Table B holds the same points as the rows below and some others, measured another way and shuffled. Each row below is followed by which row of B it is.
B:
0: [  12  180  -54  129   76  -38  -63  164  125  -33   39  -66  -76 -101
   -1  117  -62  117 -125 -134  -83  130]
1: [ 116 -118  244  -90  148  182 -170  175  164  306  -93  357  124 -231
 -182  -99   38   -4  202 -181  173   72]
2: [-167  140 -578  309    7 -206  400  -47  154  -25  198   80 -208  338
  -97  -90 -169  169 -368 -291 -167  -55]
3: [ 222 -194  -17 -144   39  232 -197  -54  286   79  -41  181  369 -109
  -33 -311  110 -186 -133 -163  -44 -192]
4: [ 204   69  139   79  -62 -115   52  181  -30  173  182  249  -55  -14
 -182 -210  290  -97 -225  149  105  -61]
5: [ 255  156  304   31   38  114 -211  231  120  -20   -3   44  139 -288
  -67   43  205 -114  -67   65  100   51]
6: [ 340   72  -72 -102 -134  248   -7 -139   96 -132   -9   72  321  -13
  106 -123  149 -235 -353 -248  -32 -281]
7: [  11  -19 -269  134 -148  -21  407  -67  160   -5  143  228    6  333
 -234 -267  100  -77 -182 -143   49 -208]
8: [ -75  108 -331  101 -106 -137  196    0   15  -37  131  -95 -225  202
   36   39 -133  207 -243 -238 -206   37]
9: [ 202  -89  123 -157 -195  135  -46   49  119  -39   76  -56   92  -15
  -39  -82  166  -26  -85  -20  -56  -18]
10: [ 205  -45  219 -257 -135  164 -162   44  139  -77   13 -114  215   43
   10 -127  172 -132  -66 -175   87  -79]
11: [-375  326  200  271  155 -536 -110  471 -335  302  -78   31 -575   25
 -142  118  -59  219  421   63  222  285]
12: [ -43 -133 -401 -125 -199  -29  -55 -218 -122   42 -112  -73  -40  126
  238 -156 -146   68  -57 -250 -372 -203]
13: [ -29   60  -28   33 -154  -97   85   35 -262  171 -121  190 -170   68
  -22  -68   35  -10  185  -78   36 -112]
14: [ 116  -75  151 -123  -40  110 -125   36 -142  286 -203  341   71 -130
  -28 -142   69  -99  238 -156  118 -130]
15: [ -90   24 -190  -15 -149 -160   25   11 -214  136  -26  -27 -277   99
  101   12 -111  188   23 -167 -195   14]
16: [  85  123  396  -28   51 -130 -334  240  -93  127 -130  101  121  -70
  -92 -272  321 -316  172  123  317 -154]
17: [ 477  226  181 -118  -25  225 -310    0  165 -262   23 -118  478 -176
  165 -112  310 -385 -503 -107   53 -259]
18: [-231  182  233  160  161 -263  -93  382 -110  274  -94  140 -320  -39
 -204   60  -29  139  399  -48  262  228]
19: [ 148  115 -108  127 -179  -62  202  114  203 -186  335 -171 -109  104
  -98   13  141   97 -444   81 -175   78]
20: [ 266   48  220 -219  -61  329 -428   15  167 -232 -219 -247  387 -289
  203   66   92 -186   48 -141  -58  -83]
21: [ 296  278   -6  226  108  115  102  205  490 -256  342  -57  153 -114
 -161   92  153   -6 -631  -55   -3  125]
22: [  17  -50 -116 -150 -241   64  -38  -66  123 -217   -5 -317   62  172
   95  -58   13    8  -42 -156 -184  -81]
23: [ 136   31  407 -160  -54   25 -172  231  -45  154  -28   80    6  -69
 -101  -59  195  -66  158  -51  245   50]
24: [   3   26  447 -110  -74 -142 -251  267 -249  248 -157  117  -97  -54
 -106 -154  240 -131  415  124  279  -17]
25: [ 264  -24  156 -237 -124  152 -340  -13   46  -88  -82 -141  280 -117
  160 -147  183 -205 -111  -71  -65 -173]
26: [-155 -135   89  -12  -55 -315 -136  154 -152  302  -48  145 -161  148
 -155 -400  171  -79  272  164   83 -115]
27: [ 206  217   39   56 -136   53   69   37 -121  -35  -28  114   26  -40
   23   27  142 -122 -137  -93   60 -136]
28: [ 392   33  -42 -173 -228  419  -76 -161  263 -374  -24 -208  422 -100
  171   30  123 -188 -322 -204 -176 -198]
29: [ 227  215  281  168   97    5  223  367  290   70  362  235  -58  -21
 -381   28  240   39 -345  -27  306  218]
30: [ 258  -41 -209  -43 -181   78   68  -60  523 -401  388 -344  288  234
  -42 -276  240 -128 -704    0 -224 -144]
31: [-218  -74 -219    2 -118 -214 -125  -39 -247  162 -225    4 -182   99
  106 -185  -85   33  299  -45 -186 -154]
32: [-140  478  385  355  249 -416  -94  549 -127  167   31  121 -319  -63
 -269   76  169  -16  166  130  447  218]
33: [ 248  263   36  111  -46  -33   21   72  160 -220  156  -32  227  116
  -68 -213  327 -321 -456    4  153 -240]
34: [ 375   80  201    0 -108   90  281  182  449 -162  509   37  173  211
 -346 -202  409 -137 -641   -5  233    3]
35: [-157  -68  214   70   73 -146   67  316  -86  471  -28  387 -349  -45
 -320  -25  -27  227  431  -43  204  241]
36: [ -87  137 -151  119  -32  -70 -106   58  128 -203  -72 -247   17   34
   59  -11  -22  -22   12  -45 -135  -42]
37: [ 548   67   20 -132 -245  300   27 -106  272 -321  229  -88  423  -14
   56 -163  357 -296 -684  -39  -86 -269]
38: [  48  -91 -448  -33 -206  175  263 -215  212 -151   67  -52   58  204
   53  -38 -141  112 -253 -368 -291 -115]
39: [ 404   38  356  -18   18  147 -160  116   86  119  -21  408  400 -176
 -196 -388  482 -489 -134  143  330 -319]
40: [ 267  -93 -426 -113 -259  219   64 -306  511 -523  215 -377  482  301
  120 -342  165 -254 -689 -172 -330 -384]
41: [  55  312   92  200   84  -22   35  171   53  -47  -63  139   61  -16
 -123   -5  118 -166  -14 -121  261  -78]
42: [ 148  118 -367   25  -63   72  169 -172   93  -85   83   76  121  180
  104 -111  -45  -56 -478 -421 -109 -226]
43: [ 178  161   52  -29  -20  -30 -231   84  -59   -8   -7  -63   47 -125
  138  -24  100  -74 -214  -71  -68  -61]
44: [ 246   29 -152   -3  -31  120  -91  -45  357 -227  148 -132  303   -2
   36 -192  149 -158 -486  -76 -167 -168]
45: [-130  262 -251  165  105 -263   42  113  174 -128  184 -204 -109  273
   -4  -59  -69   74 -366 -278  -14   29]
46: [-353  249   91  324   70 -473   47  374 -243  240  -69  115 -480  108
 -232  -10   18  118  410  139  211  142]
47: [-185  182 -282  273   25 -415  355  153   92   64  341   63 -315  467
 -243 -217   33  110 -362 -136   80   12]
48: [ 249  157 -142   57  -80  174  149   33  431 -341  294 -222  152   50
  -30   87   65   43 -586 -195 -139   57]
49: [ 200  146  190  180  289   17   94  265  367  180  226  462  193    0
 -401 -265  252 -193 -325 -145  433  -26]
50: [-330  -71 -477  236   -2 -306  331   48   33  244  136  161 -427  296
 -175 -122 -229  346   -4 -175 -200   96]
51: [ 141   69  331   41  153  -20   10  310   24  380   87  467  -69 -114
 -297 -100  163   -6   19 -100  353  112]
52: [-234  -19  432  115  186 -270 -207  394 -226  553 -284  508 -194  -98
 -363 -275  161 -113  769  163  472   16]
53: [   5   22 -463   96 -227  -84  363  -72  305 -274  384 -285 -131  370
  -36  -50  -41  201 -570 -161 -338   15]
54: [-305  100 -480  203 -110 -185  161   -5 -137   14  -84 -138 -439   81
  126  241 -372  406  133 -217 -401  147]
55: [-272  -18 -227  -14 -148 -342   22   -5 -485  354 -159  123 -447  203
  106  -97 -170  197  284 -181 -132  -58]
56: [-271  267 -177  281  112 -225  106  231  -58  104  -34    1 -413    3
  -51  269 -272  344  143 -221  -57  274]
57: [-373  -37 -600  189 -210 -286  460 -110  -35   19   73  -23 -386  520
  -87 -129 -226  247   28 -235 -225  -72]
58: [ 334  139   90   34   59  297  -33  120  505 -256  180  -74  326 -158
  -96   49  144  -85 -432 -155   19   50]
59: [ 198   -8 -354   -5 -161  151   19 -249  279 -319   13 -107  412  176
   98 -331  145 -318 -421 -150 -184 -431]
60: [ -73 -256 -315 -189 -274  -32  -25 -222   50  -68  -51 -170   88  323
  100 -370   16  -74   -3 -139 -258 -297]
61: [ 395   -5 -147  -30 -228  254  387  -73  407 -221  416   34  191  184
 -156  -99  203  -32 -709 -185  -82  -79]
62: [ -21  166  203  177   53 -201  144  302  -94  276   77  344 -231   52
 -302  -89  158    6   95   13  318   67]
63: [ -11  301  -40  187   -9 -187  223  220  151 -126  289 -125 -203  228
 -150   73   55  117 -343 -148   96  146]
64: [  26  263 -167  285  -26 -232  120  148    3  -50  172  -11 -185   48
  -59  -19   88   34 -322   80  -98   -2]
65: [-152  -14  243  149  149 -233  -77  339   -3  365  -51  339 -168  -22
 -347 -236  139  -20  376  134  286   72]
66: [ 228  -37  443 -234   82  284 -608  154   66   71 -335   11  349 -475
  106  -15  121 -198  337  -45   78  -22]
67: [  52 -163  195 -156  -71 -109 -220  119   -1  188    6   69   57   67
  -99 -377  240 -145   89   85   82 -122]
68: [ -78 -245 -562  -15 -121  -10  195 -271  228    0   53   83  125  372
  -25 -438  -68  -48 -227 -282 -245 -327]
69: [ 111  250  322  121  135 -186 -205  347  135   -4  134  -17   50  -39
 -174 -161  309 -188 -169  139  276   21]
70: [ 105  -33 -321  -50 -122   68   75 -131  140  -77  100  -55   63  119
   97 -100  -52   50 -354 -275 -256 -114]
71: [-123  -93 -348  -43 -302 -165   95 -168 -339  131 -132   28 -239  214
  150 -157  -84   73  117 -106 -280 -217]

[ 198 -230 -150   92 -330  140   91 -102  206  -68  168 -291  -36  -41
   61 -248 -160   79  -63  118  205 -135   54   17 -103  -77 -236 -173
  145]
30
[  79 -148  -45  -18  -91  250  130 -124   84  -53  -47  -76   72    8
   83   14  -70   67  -41   57    0 -110   83    4  -48 -118  -44  -47
   30]
53
[ -37   24    1 -156   32  148  235   -2 -104 -118  -36  -79  165   57
  -30    7   27    1   10  166 -255 -116  125  -12  -70  -76    8  -12
  -55]
25
[-122   64  -67 -193   90 -161   44  -66 -113   95  159  117  171  -28
 -191   25 -165  359 -158  -14 -117  158  110   17   -7  -11  -20  138
 -117]
44
[ 105 -101   56  472 -149  320    5   94   77  -69 -285 -174    5  -33
  249   34  188 -418  203 -194   50   30  -93   76 -191   88 -194 -157
   90]
63
[ -27   -1   22  -96  126   50  -15 -169  -13   11  -99  137  135  -35
    6   23  -67  209 -132 -138  103  117   56  -22  -83   52   65  280
 -145]
56
[ -12  -44 -210 -242   40  177  105 -173   84   97  -85   59  -67  118
   59    6 -162   41    8  190  -28 -148  120  -19    4 -100   45  -64
    4]
35
[  71  -72   44   84 -152 -108   72  -22  -13  -76  173 -217  200  -93
    8 -274  -57  184  -62  -40  164   42   52   -5 -164  -18 -156  127
  -18]
67
[ -91   39 -125  120   31   87  -54   32  -10  181  -82  121  -26   15
  -32  204  -56  -55   59 -115 -157  163  -16   99  -25   74 -115 -157
    1]
50
[ -53   61 -220  -93   45  136   11  -28   37   49  -96   99 -146   63
 -105   89  -73 -104  -37   68 -145   59   30   46  -38  168  -63 -132
  -12]
21
[ 173 -181  -98  -37 -124  415   21 -229  233 -142 -103  -54  -84  -10
   49   22 -104   44 -174   16  162  -95   13    5 -101   77  -60  -43
   22]
54
[ 151  -77  -34  -32 -159  105  131  -68   92 -166   24 -317   44   43
  145 -389  -31  -81   62  167  210 -218   25  -38 -233   -4 -104   17
   32]
23
[ 186   -9 -191  128 -272 -401 -311   32  274    7  418 -304 -152  -54
 -106 -679 -362  141  -85  -83  648  147 -346  132 -368  403 -404   11
   97]
61
[ -24  -40    7   18   33  186  -12 -228  -28  115 -113   81  124  -69
  108  116    9  173  -59 -167   77  105  197  -53  -55  -42    8  155
 -137]
7
[ -58   81  -54   96   55  184 -171  -51   31  181 -106   71  -12   44
   71  145  -47  -62  120 -173    2  113  -88  100 -162  145 -113 -119
  -65]
1
[ -71  -17   53  176   72  105   11  104  -40   31 -129  127  158  -12
  -23  263  -18   -4   14 -195 -204  160 -117  134  -38   11  -64  -40
   -1]
15
[ -36   76  -62  122  -49  226 -125  -19    1  135    4  -42    1   13
    8  146  -13  -57  103 -120  -93   92  -32  105 -170  142 -202 -235
  -50]
3
[-136  160  -41  -53   36   55   43  -13 -181  141   43  -44  123   24
  -25   53   49   15  119   20 -230   57  171    6 -115   14  -98  -88
 -130]
68
[-133   88  -80   -4  108  -51  135  168 -126  -24  -75  118   67   23
 -188  135   -1  -77  -31   21 -355  146   -2   76   11   82  -38  -33
   -9]
71
[-178  147    1 -237  218   25  162  -21 -226  -46  -74  185  189   -3
 -209  189   45  142 -141   25 -368  137  183  -25    6   52   97  177
 -189]
4
[-105   44    6  195   90   -4   62  119 -106   93 -212   75  110   11
   81  106   81 -176  148 -127 -159  135    0   56  -47  -10  -38   16
   -7]
34
[ -24   12   59    3   67  297   96  -97  -94 -163 -185   96  123  -95
 -102  235  144   36 -200 -129 -191  153  159  -32  -54  145   20  147
 -156]
64
[  46 -133 -305  660 -232    6   28  423  185   80 -247  -51 -335   21
   43   54   16 -699  240  -64 -146  168 -270  225   26  159 -356 -516
  404]
11
[  86   34  108   92 -165  -43 -270 -124   60   65  344 -261  205  -82
   33 -276 -171  346   -3 -237  387  105 -146   91 -384  168 -288   49
 -125]
42
[ 124  -33   61  -51 -110  360   88 -145   38 -202  -35 -257  104   12
  111 -136   68  -42   10   66   70 -175   75  -34 -260   64  -84   -9
  -84]
8
[  34   48   52  -11  -58  177  -96 -205  -22    9   71 -128  133  -74
   44  -79   12  177  -48 -135  157   66  110  -27 -246  129 -120   96
 -179]
2
[-127  137  -99  244  -43 -146   96  317 -149  126  -21 -134   35   70
   10  -70   77 -357  315   50 -291   69  -40  108 -108   30 -220 -269
   88]
45
[  33 -161 -327  -30  -99  143  290  -32   92    0 -181   13 -196   47
   15  -11  -46 -207  -30  273 -149 -108  236  -57  153 -128  -17 -158
  165]
46
[ 146 -143  -97  -56 -125  106   83 -125  151 -202   27  -98  -28  -54
  -68 -193 -117  106 -236   56  184  -19   25  -19  -96  108  -79  105
   25]
19
[ 114 -164 -206  -54 -154 -184    6  -56  220    8  203  -81  -51    2
  -61 -309 -350  228 -146   84  291  -14 -103   65  -60   -5 -147   17
  136]
9
[  52  -32  -73  -88  -55  152   70 -167   30  -37  -34 -101   25   -1
   69 -136  -20   40  -35   62  105  -62  147  -59 -129   21  -39   68
  -67]
62
[-239  210 -397  182  137 -415  -15  496  -41  242 -113  238 -293  152
 -263   53 -141 -492  205   65 -398  289 -286  236   65  276 -190 -342
  215]
48
[ 212 -154  158  190 -163  528   98 -253   54 -334 -266 -231  103 -157
  203  -65  282 -116 -136 -151  222  -30  208 -134 -235  134  -44  213
 -125]
36
[ -77  -43   71  -32  159  143  139 -152 -107   46 -250  165  224  -26
  127  174   58  117  -28 -113  -74   60  200  -65   19 -162  148  261
 -128]
18
[ -85  107  106 -136  125   67  -27 -125 -125   21   38   46  257  -22
  -45   68  -28  263  -63 -124  -51  103   62    8 -165   55    4  183
 -216]
6
